Below is a small trained network, with its code and all its weights. Each question gives an input and a target symbol and asks what happens when units are switched off, that is, made to give their printed mean instead of their output.

import numpy as np


def w(rows, s, z=0):
    codes = np.array(rows[::2]) - 128.0
    scale = np.full(codes.shape[1], s)
    scale[-1] = z or s
    return codes * scale


def f(y):
    return np.maximum(y, 0)


def softmax(a):
    e = np.exp(a - a.max(-1, keepdims=True))
    return e / e.sum(-1, keepdims=True)


def log_softmax(a):
    a = a - a.max(-1, keepdims=True)
    return a - np.log(np.exp(a).sum(-1, keepdims=True))


def net(x, mask):
    ids = ['αγδεζηθλμξπστφψω'.index(c) for c in x.split()]
    T = len(ids)
    res = E[ids] + P[:T]
    u = 0
    for l in range(2):
        q, k, v = (res @ M[l].T for M in (Q, K, V))
        z = softmax(np.where(np.tri(T) > 0, q @ k.T / 3**0.5, -1e9)) @ v
        res = res + np.where(mask[u], z, O[l][:, -1]) @ O[l][:, :-1]
        u += 1
        y = f(res @ A[l][:, :-1].T + A[l][:, -1])
        res = res + np.where(mask[u : u + 4], y, B[l][:, -1]) @ B[l][:, :-1]
        u += 4
    return log_softmax(res[-1] @ U[:, :-1].T + U[:, -1])


Q, K, V, O, A, B = {}, {}, {}, {}, {}, {}
E = w([
[104,89,97],'α',
[43,45,27],'γ',
[119,149,60],'δ',
[184,189,164],'ε',
[168,221,188],'ζ',
[139,176,126],'η',
[173,161,130],'θ',
[249,187,215],'λ',
[116,89,251],'μ',
[23,114,178],'ξ',
[187,145,31],'π',
[163,163,71],'σ',
[47,29,177],'τ',
[152,177,137],'φ',
[153,98,137],'ψ',
[103,128,115],'ω',
],0.012)
P = w([
[166,135,136],'0',
[91,115,152],'1',
[157,173,128],'2',
[79,118,50],'3',
[220,249,139],'4',
[167,102,86],'5',
[209,101,254],'6',
[162,83,166],'7',
[134,95,119],'8',
[111,138,52],'9',
],0.0081)
Q[0] = w([
[157,8,204],'L0H0',
[118,173,172],'L0H0',
[104,77,133],'L0H0',
],0.011)
K[0] = w([
[54,193,68],'L0H0',
[37,122,28],'L0H0',
[195,254,43],'L0H0',
],0.0091)
V[0] = w([
[74,85,140],'L0H0',
[33,161,161],'L0H0',
[128,193,255],'L0H0',
],0.0097)
O[0] = w([
[158,4,87,49],'L0H0',
[157,129,35,2],'L0H0',
[179,88,231,253],'L0H0',
],0.011,0.00082)
A[0] = w([
[181,56,149,53],'L0N0',
[174,161,64,177],'L0N1',
[9,49,255,254],'L0N2',
[186,201,176,227],'L0N3',
],0.0062,0.0021)
B[0] = w([
[158,89,81,158],'L0N0',
[45,185,224,168],'L0N1',
[209,126,44,255],'L0N2',
[3,21,53,212],'L0N3',
],0.0061,0.0056)
Q[1] = w([
[231,220,222],'L1H0',
[131,2,114],'L1H0',
[209,160,135],'L1H0',
],0.0071)
K[1] = w([
[142,222,51],'L1H0',
[165,30,38],'L1H0',
[95,179,1],'L1H0',
],0.0064)
V[1] = w([
[103,245,137],'L1H0',
[113,157,39],'L1H0',
[188,82,172],'L1H0',
],0.012)
O[1] = w([
[118,2,152,3],'L1H0',
[60,248,88,133],'L1H0',
[156,112,152,165],'L1H0',
],0.0096,0.0049)
A[1] = w([
[71,142,58,235],'L1N0',
[54,172,254,27],'L1N1',
[193,164,111,205],'L1N2',
[110,134,102,3],'L1N3',
],0.008,0.0036)
B[1] = w([
[170,179,227,253],'L1N0',
[233,142,148,134],'L1N1',
[2,72,134,218],'L1N2',
[89,202,91,137],'L1N3',
],0.0049,0.0067)
U = w([
[104,162,104,59],'α',
[65,178,88,97],'γ',
[62,153,142,57],'δ',
[147,160,102,41],'ε',
[124,73,58,125],'ζ',
[73,122,167,10],'η',
[159,182,113,7],'θ',
[139,132,184,25],'λ',
[254,204,107,253],'μ',
[172,177,88,97],'ξ',
[28,152,195,233],'π',
[70,112,99,189],'σ',
[205,207,58,67],'τ',
[85,95,102,66],'φ',
[101,154,161,53],'ψ',
[107,152,119,166],'ω',
],0.0096,0.0037)

Each question gives the input, a string of symbols that net reads in full, and the target symbol t.
The units are the heads (3 rows each of Q, K, V and O) and the neurons (one row each of A and B). Each row of codes is followed by its name. A weight is (code - 128) times the scale printed after its matrix; where a second scale follows, it is the last column's (O, A, B and U).
mask holds one flag per unit, layer by layer, with each layer's heads first. A switched-off unit (its flag False) gives its mean, the last column of its rows in O or B, instead of its output. The means were averaged over made-up inputs and are rounded, as every weight is.
A unit's drop is (log p(t) with every unit on - log p(t) with that unit switched off) / (log p(t) with every unit on - log p(t) with every unit switched off).
The circuit of an input: a set's keep is (log p(t) with only the set's units on - log p(t) with every unit switched off) / (log p(t) with every unit on - log p(t) with every unit switched off). Starting from all 10 units, units are removed one at a time, each time the one whose removal leaves the highest keep (on an exact tie, the one counted first), for as long as the keep stays at least 0.8.
circuit, biggest first: the units of the circuit, biggest drop first
most important unit: the unit with the biggest drop
top k neurons: the k neurons with the biggest drops, biggest first
top k neurons in layer l: the k neurons of layer l with the biggest drops, biggest first
drop when u is switched off: that unit's drop, to one decimal
input π ω γ, target π: top 2 neurons -> (L1N0, L0N2)
input γ τ ξ, target γ: circuit, biggest first -> (L1H0, L0H0)
input π π θ ω, target π: most important unit -> L0H0
input π π α, target π: circuit, biggest first -> (L0H0, L1H0, L1N0)
input μ λ α, target μ: circuit, biggest first -> (L0H0, L1H0)
input γ α π π, target γ: circuit, biggest first -> (L0H0, L1H0)
input γ ω π α, target γ: circuit, biggest first -> (L0H0, L1H0)
input π γ α, target π: top 2 neurons -> (L1N0, L0N2)
input γ γ τ ω, target γ: circuit, biggest first -> (L1H0, L0H0)
input μ γ ξ μ, target μ: circuit, biggest first -> (L1H0, L0H0)
input λ λ μ, target λ: circuit, biggest first -> (L0H0, L1H0)
input π ω σ η, target π: top 2 neurons in layer 0 -> (L0N2, L0N1)
input μ γ μ ω, target μ: drop when L1H0 is switched off -> 0.4
input μ λ π δ, target μ: most important unit -> L0H0
input ξ μ α μ η μ μ, target μ: drop when L0N3 is switched off -> -0.1
input μ μ η φ, target μ: drop when L0H0 is switched off -> 1.2
